Questions about the matrix below.
1) Report the second largest entry.
2) Report the 4th entry in reading order.
3) Report the entry directly above 2.
4) Report the 5th-last entry, reading row by row.
5) Report the 1st entry in reading order.
6) Report the bottom-right entry.
7) Report the largest entry.
8) Report the 3rd entry, reading row by row.
-11	-9	14	-4	7	-16	25	20	-20	17	18	15	-14	13	24
-4	0	10	29	-5	6	-7	26	-13	2	20	7	7	-14	-8
9	-17	9	-25	6	0	23	-28	21	18	-24	13	-11	0	15
11	16	27	-19	-7	-1	-6	-27	12	40	-24	37	-18	-13	-32
1) 37
2) -4
3) 17
4) -24
5) -11
6) -32
7) 40
8) 14
